In the rows, zero is written as 128.
Here are made-up elements, facts about them, and rows of numbers that follow some of those facts. Name the element behind each unnamed row.

Some facts about the elements:
babrer (Ω 426) (θ 894)
baguple (ξ gastigu,gistal) (Ω 426) (θ 895)
bebralol (ξ brabos,grikul,pobi,trogrus,vepigral,troplabra) (Ω 626) (θ 894)
bigu (ξ legro,klobis,skazuk,zoragrin) (Ω 426) (θ 191)
bodras (Ω 626) (θ 894)
bokun (Ω 426) (θ 895)
bolun (Ω 626) (θ 894)
brabos (Ω 626) (θ 191)
brabren (ξ brovuk,druter,graplebar,koplok,memi,nite) (Ω 626) (θ 895)
bretretal (Ω 626) (θ 894)
brososkir (Ω 426) (θ 585)
brovuk (Ω 426) (θ 894)
brubri (Ω 626) (θ 191)
bruza (Ω 626) (θ 894)
bukir (Ω 426) (θ 895)
buklir (Ω 626) (θ 895)
dekastus (Ω 626) (θ 894)
dekin (ξ brabos,fliplol,sozus,kedo) (Ω 626) (θ 894)
deklu (Ω 626) (θ 894)
deskes (Ω 426) (θ 191)
desti (Ω 626) (θ 894)
disitru (Ω 626) (θ 894)
dotidum (Ω 426) (θ 894)
dotrisis (ξ leklin,gastigu,labrar,gunos,traku,maru,bretretal) (Ω 626) (θ 894)
dotrostak (Ω 626) (θ 585)
dozulo (Ω 426) (θ 895)
drasus (ξ brabos,zerum,brubri,gulinom) (Ω 626) (θ 895)
drenom (Ω 426) (θ 894)
dretu (Ω 626) (θ 191)
driza (Ω 626) (θ 895)
drotretro (Ω 626) (θ 894)
drulu (Ω 626) (θ 894)
druter (Ω 426) (θ 894)
druvim (Ω 626) (θ 894)
fatreklum (Ω 626) (θ 894)
fesesti (ξ flukal,lusten,steskade,plekugrok,zupus,mavu) (Ω 626) (θ 191)
fisa (Ω 626) (θ 895)
fivostil (Ω 626) (θ 894)
flali (ξ zopliples,buklir,tranes) (Ω 426) (θ 191)
flaskun (Ω 426) (θ 894)
flasto (Ω 426) (θ 895)
flatro (Ω 626) (θ 894)
flefles (ξ ginin,traplam,platrudam,drotretro,maru) (Ω 426) (θ 191)
fletok (Ω 626) (θ 585)
fliflo (Ω 626) (θ 894)
fliplol (Ω 626) (θ 894)
floba (Ω 426) (θ 894)
flosok (Ω 426) (θ 895)
flozak (Ω 626) (θ 895)
flubo (Ω 426) (θ 895)
flukal (Ω 426) (θ 895)
furibe (Ω 426) (θ 895)
gaden (Ω 426) (θ 894)
gastigu (Ω 426) (θ 894)
gemer (Ω 426) (θ 895)
geres (ξ skazuk,skidrer,pumo,plogrem) (Ω 626) (θ 191)
ginin (Ω 626) (θ 585)
gistal (Ω 426) (θ 191)
gistostan (Ω 626) (θ 895)
goklibem (ξ drulu,klobis,flubo,bokun,plekuzir) (Ω 626) (θ 894)
goskol (Ω 626) (θ 894)
graplebar (Ω 626) (θ 894)
grigregre (Ω 626) (θ 894)
grikul (Ω 626) (θ 894)
grimiras (Ω 626) (θ 895)
grobu (ξ memi,kisus,pagre) (Ω 626) (θ 191)
gulinom (Ω 426) (θ 894)
gunos (Ω 426) (θ 894)
guplabe (Ω 426) (θ 585)
kedo (Ω 426) (θ 895)
kidrar (ξ plutre,vuskozer,brososkir,pofle,plekugrok,vegrim,zoragrin) (Ω 626) (θ 894)
kiplis (ξ sadigor,traku,zoragrin) (Ω 426) (θ 894)
kisus (Ω 626) (θ 895)
kitrik (Ω 626) (θ 894)
kitriklil (ξ flozak,goskol,piflun,vorar,plodre) (Ω 426) (θ 894)
klaplem (Ω 626) (θ 894)
klatros (ξ brabos,dekastus,sketol,vorar,bruza,drenom,zumom) (Ω 626) (θ 894)
klipal (ξ druter,kedo,brososkir,lutu) (Ω 626) (θ 894)
klobis (Ω 626) (θ 895)
klugil (ξ brososkir,gemer,truferu,matetras,bretretal,sibrel,trazo) (Ω 626) (θ 894)
klutres (ξ furibe,plutre,dozulo,fletok,trevo,driza) (Ω 626) (θ 894)
kobre (Ω 426) (θ 585)
koplok (Ω 426) (θ 191)
kufepir (Ω 626) (θ 585)
labrar (Ω 626) (θ 894)
legro (Ω 626) (θ 894)
leklin (Ω 426) (θ 895)
liko (ξ stadil,gistostan,tefar,skevan,piflun,kufepir,sakir,pagre) (Ω 626) (θ 894)
liplik (Ω 626) (θ 894)
lostus (Ω 626) (θ 894)
lusten (Ω 626) (θ 894)
lustu (ξ gastigu,piflun,movar,musor,trogro) (Ω 426) (θ 585)
lutu (Ω 626) (θ 894)
maru (Ω 626) (θ 894)
masas (ξ kobre,zopliples,trinus,lusten,gaden,plamiki,steti) (Ω 426) (θ 895)
matetras (Ω 626) (θ 895)
mavu (Ω 426) (θ 894)
mebul (Ω 426) (θ 894)
meki (Ω 626) (θ 894)
memi (Ω 626) (θ 894)
metrir (ξ plezem,tefar,druvim,tamoplun,pobi,lusten,bokun,bukir,bodras,driza) (Ω 626) (θ 894)
miplak (Ω 626) (θ 894)
moklo (ξ flosok,goskol,flaskun,fivostil,sobo,disitru,zoragrin,meki) (Ω 626) (θ 894)
movar (Ω 626) (θ 191)
musor (Ω 626) (θ 894)
ninar (ξ vuskozer,trunor,movar,troplabra) (Ω 626) (θ 894)
nite (Ω 626) (θ 894)
numik (Ω 626) (θ 894)
nuskor (Ω 626) (θ 894)
nustin (Ω 626) (θ 894)
pagre (Ω 626) (θ 191)
panol (Ω 426) (θ 895)
piflun (Ω 426) (θ 894)
plamiki (Ω 426) (θ 894)
platrudam (Ω 426) (θ 894)
pleklamos (ξ tefar,gunos,plumasam) (Ω 426) (θ 191)
plekugrok (Ω 626) (θ 585)
plekuzir (Ω 426) (θ 894)
pleplamul (ξ gistostan,kitrik,deskes) (Ω 626) (θ 895)
plezem (Ω 626) (θ 894)
plodre (Ω 426) (θ 585)
plogrem (Ω 626) (θ 585)
plomizal (ξ flukal,trinus,grigregre,panol,deskes,liplik) (Ω 626) (θ 191)
plori (ξ plezem,piflun) (Ω 626) (θ 895)
plorodrem (ξ fisa,tragisor,steskade,bukir,bolun) (Ω 426) (θ 894)
plozaklus (Ω 426) (θ 191)
pludrofar (ξ flasto,grikul,plutre,dretu,mebul) (Ω 626) (θ 895)
plumasam (Ω 626) (θ 585)
plutre (Ω 626) (θ 894)
pobi (Ω 426) (θ 895)
pofle (Ω 426) (θ 191)
pumo (Ω 626) (θ 895)
rabir (ξ druvim,flaskun,numik) (Ω 626) (θ 894)
rakis (ξ plutre,plumasam,plamiki,vepigral,flatro,bodras,guplabe,nustin) (Ω 426) (θ 191)
reskil (ξ druter,grikul,tefar,ginin,zorim,plozaklus,fatreklum) (Ω 626) (θ 894)
rifli (ξ memi,deklu,plekugrok,disitru,dozulo,kufepir,trevo,drenom) (Ω 426) (θ 895)
rukepa (Ω 626) (θ 585)
sadigor (Ω 626) (θ 895)
sakir (Ω 426) (θ 895)
sibrel (Ω 626) (θ 191)
skazuk (Ω 626) (θ 191)
sketol (Ω 426) (θ 894)
skevan (Ω 626) (θ 895)
skidrer (Ω 426) (θ 894)
skifak (Ω 426) (θ 894)
sobo (Ω 626) (θ 894)
solu (ξ brovuk,zerum,steskade,matetras,nuskor,gulinom) (Ω 626) (θ 894)
sozus (Ω 626) (θ 894)
stadil (Ω 426) (θ 894)
stebir (ξ platrudam,gaden,plekuzir,drenom) (Ω 426) (θ 895)
steskade (Ω 626) (θ 894)
steti (Ω 426) (θ 895)
stostus (Ω 626) (θ 191)
studisku (ξ babrer,gaden,meki,nustin) (Ω 426) (θ 191)
stulil (ξ dotidum,gunos,bokun,liplik,bruza,numik) (Ω 626) (θ 895)
tamoplun (Ω 426) (θ 894)
tefar (Ω 626) (θ 894)
togal (ξ fisa,brubri,miplak,grigregre,grimiras,plogrem) (Ω 426) (θ 585)
tragisor (Ω 626) (θ 585)
traku (Ω 626) (θ 894)
tranes (Ω 426) (θ 894)
traplam (Ω 626) (θ 894)
trazo (Ω 626) (θ 895)
trevo (Ω 626) (θ 894)
trifen (ξ nite,buklir,drotretro,disitru,grigregre) (Ω 626) (θ 895)
trinus (Ω 626) (θ 894)
trizek (ξ lostus,vegrim,skidrer,panol,plodre,skifak) (Ω 426) (θ 191)
trogro (Ω 426) (θ 895)
trogrus (Ω 626) (θ 191)
trolunik (ξ rukepa,kobre,flozak,tragisor,grigregre,troplabra,steti) (Ω 626) (θ 894)
troplabra (Ω 426) (θ 585)
truferu (Ω 426) (θ 894)
trunor (Ω 626) (θ 895)
tustele (ξ floba,nite,lostus,stostus,kufepir,dotrostak,liplik,zoragrin,pumo) (Ω 626) (θ 191)
vegrim (Ω 626) (θ 894)
vepigral (Ω 426) (θ 894)
volon (ξ dozulo,klaplem) (Ω 626) (θ 585)
vorar (Ω 626) (θ 191)
vuskozer (Ω 626) (θ 894)
zerum (Ω 626) (θ 894)
zopliples (Ω 626) (θ 585)
zoragrin (Ω 626) (θ 894)
zorim (Ω 626) (θ 894)
zumom (Ω 626) (θ 894)
zupus (Ω 626) (θ 895)

Known rows:
[133 119 116 124 130 167 103 161 149 125 101 140 114 136 131 105 154 169
 159 141  78 146 148 168 113 115 121] : solu
[111 115 167 149 136 110 152 127 124 108 125 111 119  99 130 119 114 128
 106 131 133 109 139 135 197 118 127] : sadigor
[141 126 130 149 130 129 125 138 132 143 127 113 140 139 106 112 132 125
 138 117 111 163 120 138 125  89 109] : bruza
[ 94 120 119 137 114 155 132 176 124 134 108 155 149 133 141  99 152 160
 143 139  93 156 122 176  78 125 136] : trolunik
[109 106 175 152 134 119 156 129 119  88 132 120 133 101 130 109 124 126
 120 131 131  96 133 131 174 127 146] : flozak
[ 66 104 162 138 119 139 164 158 131 103 124 165 129 100 168 106 125 178
  93 149 124 105 155 169 144 174 130] : trifen
[165 123 118 114 102 144 119 129  98 108 150 126 128 150 119 141 178 121
 129 119 151 130  77  62  99 142 151] : piflun
[144 174 156  98 121 120 117 119 122  95 115 143 114 132 136 145  96  85
 109 105 160  92 109 108 108 195 164] : plodre
[ 66  95  89  82 158 137 141 151 128 109 113 146 114 119 113 138  87 163
 134 144 145 114 155 179 117  99 119] : geres
[106 114 166 149 134 117 153 131 123 104 128 116 120  98 126 116 114 129
 100 133 134 106 140 136 185 117 127] : pumo
[ 81 101 153 127 129 116 157 155 117  99 119 144 129 114 165 119 146 169
 122 142 121 101 142 157 170 158 145] : pleplamul
[115 138 142 137 111 129 134  98 105 109 132 130 112  88 159 140 140 105
  86 143 156  85 126  87 152 163 157] : panol
[119 141 142 138 111 121 134  93 106 113 130 124 118  90 167 142 145 102
 103 144 143  85 128  89 155 171 166] : bukir
[127 140 137 136 113 121 128  88 109 115 130 122 115  93 165 143 151 103
 109 142 144  84 129  90 164 164 163] : pobi
[126 128 106 110 134 137 119 165 154 171 125 139  96 155 129 135 129 191
 110 131 114 171 144 158 148 110  72] : kidrar
[110  96 113 112 165 118 139 108 136 104 135 120 139 121  90 133  80 121
 159 130 143 105 151 149 123  95 130] : sibrel
[139 125 130 145 130 132 126 145 135 147 130 115 128 138  99 113 124 130
 122 116 118 164 117 137 124  80  98] : legro
[108  96 112 113 163 133 129 110 138  93 126 121 138 112  92 123  81 114
 165 134 137  98 154 157 115  91 137] : brubri

Rows to name:
No name comes twice in this set of rows, the named rows included.
[144 181 151 103 123 123 110 113 126 103 104 136 118 128 145 142  96  79
 121 109 146  94 119 117 102 194 173] | troplabra
[156 113 148 147 128 138 129 135 152 134 152 128 141 152 102 112 126 146
 128 118 119 152 130 128 119 118  92] | memi
[164 144 112 131 108 155 102 108 126 145 136 130 118 129 129 137 150 108
 112 131 134 139 115  87  95 136 130] | brovuk
[109 108 148 127 140 151 116 145 139  85  84 131  97  93 162 108 149 166
 157 159  79  82 174 171 180 142 165] | drasus
[155 124 130 147 133 127 119 134 142 146 129 109 138 144 108 115 135 128
 150 120 100 158 130 135 133  98 109] | grikul
[132 121 110 117 132 141 115 163 138 144 112 131 111 149 128 121 148 175
 147 132  95 157 136 162 136 107 103] | klugil
[ 85 143 119 122 104 113 141 109 111 147 123 156 127  98 213 152 160 142
 107 160 131  92 145 127 145 209 160] | stebir
[145 117 136 145 128 135 131 150 131 132 134 119 136 142 100 111 129 135
 130 114 122 157 113 130 122  90 109] | goskol
[114  87 119 108 162 119 144 109 137  93 148 128 147 130  91 131  84 129
 159 129 147 100 147 140 122 110 127] | pagre
[ 72 135  49  58 142 132 120 123 113 144 120 151  80 112 137 184 100 143
  95 151 179 111 144 138 118 124 120] | bigu
[126 113 113 118 128 143 120 171 128 131 113 133 124 149 129 117 157 172
 149 131  96 154 125 161 123 113 119] | ninar
[122 124  86  93 141 130 120  80 124 114 145 132 122 114 118 165  98  96
 129 140 172  89 140 103 104 134 143] | pofle

Now the same elements, written a new way:
Some rows with their names:
[111 144 104 129  80 126 148 131 135 181 113 141  37 105 133 133  89  96
 146 167 134 105 137 159 148 116 130 120 118  86 146 119 123 169 122  71
 175] : kiplis
[167 145 129 144  44 134 129 163 132 110 121 103 150 172  35 121  58 155
  77 159 164 169 155 162 152 106 130 166 147 162  96 182 106 131 169 202
 121] : kobre
[151  90 140 188 129 160 104 152 189 163 155 155 209 150 166 101 140 132
 108  97 141 110 115  42 124  98 124 121 113 161  88 130  57  73 165 158
 148] : dozulo
[ 92 142 133 125 111 124 140 138 171 180  98 123  70 101 127 132 103 103
 140 124 154 105 152 134 140 125 150 134 134  89 115 150  98 169 108 103
 154] : floba
[169  91 129 179  73 147 114 126 138 162 151 193 167 143 182 128  93 101
  93  84 118 124  95  46 144 109 109 117  92 171  93 111 101  73 166 138
 129] : leklin
[100 129 120  88 139 128 113 107 113 146  90 123  76 119 141 137 119 113
 134 107 110 148 114 160 153 154 135 133 122  91 129 128 157 148  89  91
 115] : maru
[129 156 181  96 169 118 169 172 114  55 145 112 191 101 155 124 124 157
 110 104 107  85 154  96  63 110 160 132 135 134 145 134 154 111 163 117
  45] : stostus
[ 96 118 102  93 149 122 121 116 115 138  95 105  81 130 118 122 156 142
 148 135 132 165 123 169 139 158 126 142 138 111 141 124 128 137  88 117
 147] : flatro
[173 145 129 128  78 125 103 120 110  69 144  97 178 186  33 131  99 161
  83 148 136 163 156 183 160 127 127 158 134 162 112 164 161 142 161 200
  91] : rukepa
[104 127 131 107 180 136 118 111 116 149 102 114 101 127 116 134 147 119
 153 127 120 161 115 165 134 146 123 132 133  92 140 138 137 147  87 112
 136] : fatreklum
[ 92 127 101  82 128 119 123 121 124 140  93 110  72 132 139 125 153 131
 139 116 126 135 127 163 145 152 143 138 133 101 136 123 142 147  99 101
 134] : drulu
[ 88 129 103  84 127 121 118 123 135 138 103 112  75 129 135 128 156 131
 141 114 126 121 140 168 147 143 146 137 127  96 136 127 145 168  98 103
 135] : sobo
[162  86 115 157 116 117 100  91 140  99 158 162 207 156 164 127 169 121
 105  64 119 113 119  73 130 132 121 108 115 197  94 105 116  96 149 179
 116] : flozak
[121 127  90 120 130 118 144  90 107 139 125 107  75 128 107 129 166 128
 171 201 113 136 141 188 123 136 107 114 125 122 176  94 153 163 105 101
 178] : metrir
[160 135 144 120 103 155  99 147 102  94 127  98 193 205  47 115  89 171
  77 149 115 193 145 194 159 123 124 180 120 145 118 159 155 116 162 181
  86] : plumasam
[ 90 132 147 103 194 139 105 119 155 150 104 114 119 124 113 135 161 118
 151 108 127 130 136 154 136 146 133 129 141  78 125 155 127 159  85 111
 123] : memi
[114 131 129 134 168 123 143  72 132 151 124 118  93 121  95 138 151  95
 169 175 100 116 171 179 123 123 102 107 122 112 168 109 160 198  99  95
 146] : liko
[120 139 112 113 114 124 128  88  89 146 117 141  60 116 132 143 120 102
 152 167  97 128 121 183 151 135 110 110 105 101 167  90 195 168 108  67
 150] : dotrisis

Which element is each row?
No name comes twice in this set of rows, the named rows included.
[176  88  89 172  95 133 111  85 131 116 186 165 190 158 169 121 179 119
 124 119  96  95 123  93 133 107 107  92  87 179 135  65 152 104 176 131
 146] | stulil
[139 141 179  94 172 112 178 170  86  52 130 115 179  99 149 121 111 168
 104 103 103 122 136  99  57 115 138 144 142 152 139 125 147  92 153 128
  46] | vorar
[159 158 160 128 169  98 181 144  71  39 172 114 176 100 130 131 135 164
 133 176 111  92 143 106  45 104 133 115 146 158 184  95 166 102 169 116
  87] | fesesti
[100 128 134 114  99 139 143 135 132 181  72 125  51 111 141 126  76 106
 123 123 139 157 125 142 145 133 134 146 132 103 112 145  98 143  92 105
 144] | gunos
[160 157 131 119  78 130  91 131 125  70 152 107 195 186  46 138 103 168
  84 122 140 136 153 168 167 125 150 150 133 137  98 175 168 145 170 196
  77] | plogrem
[104 131 108 121 164 134 129 108 129 148 127 102  91 131 106 127 176 128
 169 189 116 123 134 183 125 128 117 115 131  89 170 103 155 167 108  88
 178] | klutres
[106 151 128 130 112 132 123 140 125 178 101 139  52  95 133 145  79  95
 142 139 151 140  98 129 152 135 126 129 136  83 124 152 115 135  98  95
 154] | truferu
[140 141 184 108 193 127 166 191  78  65 133 109 188 113 154 111 122 178
 117 140 107 140 118 101  47 119 129 144 141 144 157 120 152  71 153 119
  65] | dretu
[105 126 160 133 136 136 154 122 163 187  87 126  71 105 111 129  94  87
 141 140 134 144 164 137 130 116 115 134 131 107 120 150  83 167  91 113
 141] | stadil
[150 153 144 121  93 153  94 140 138  89 153 104 198 189  53 127  99 158
  81 125 122 124 167 183 167 109 146 160 117 129 113 166 177 156 178 172
  73] | dotrostak
[148  88 102 142  98 132  94 119 144 116 160 162 201 166 189 120 176 141
 102  57 113  98 113  74 146 132 139 112  96 164 102 106 131  86 167 150
 113] | klobis
[103 129 133 104 158 117 126  99 140 136 102 113  90 117 109 142 147 107
 149 113 123 135 151 158 139 138 128 139 136 112 131 142 139 175  84 122
 120] | kitrik

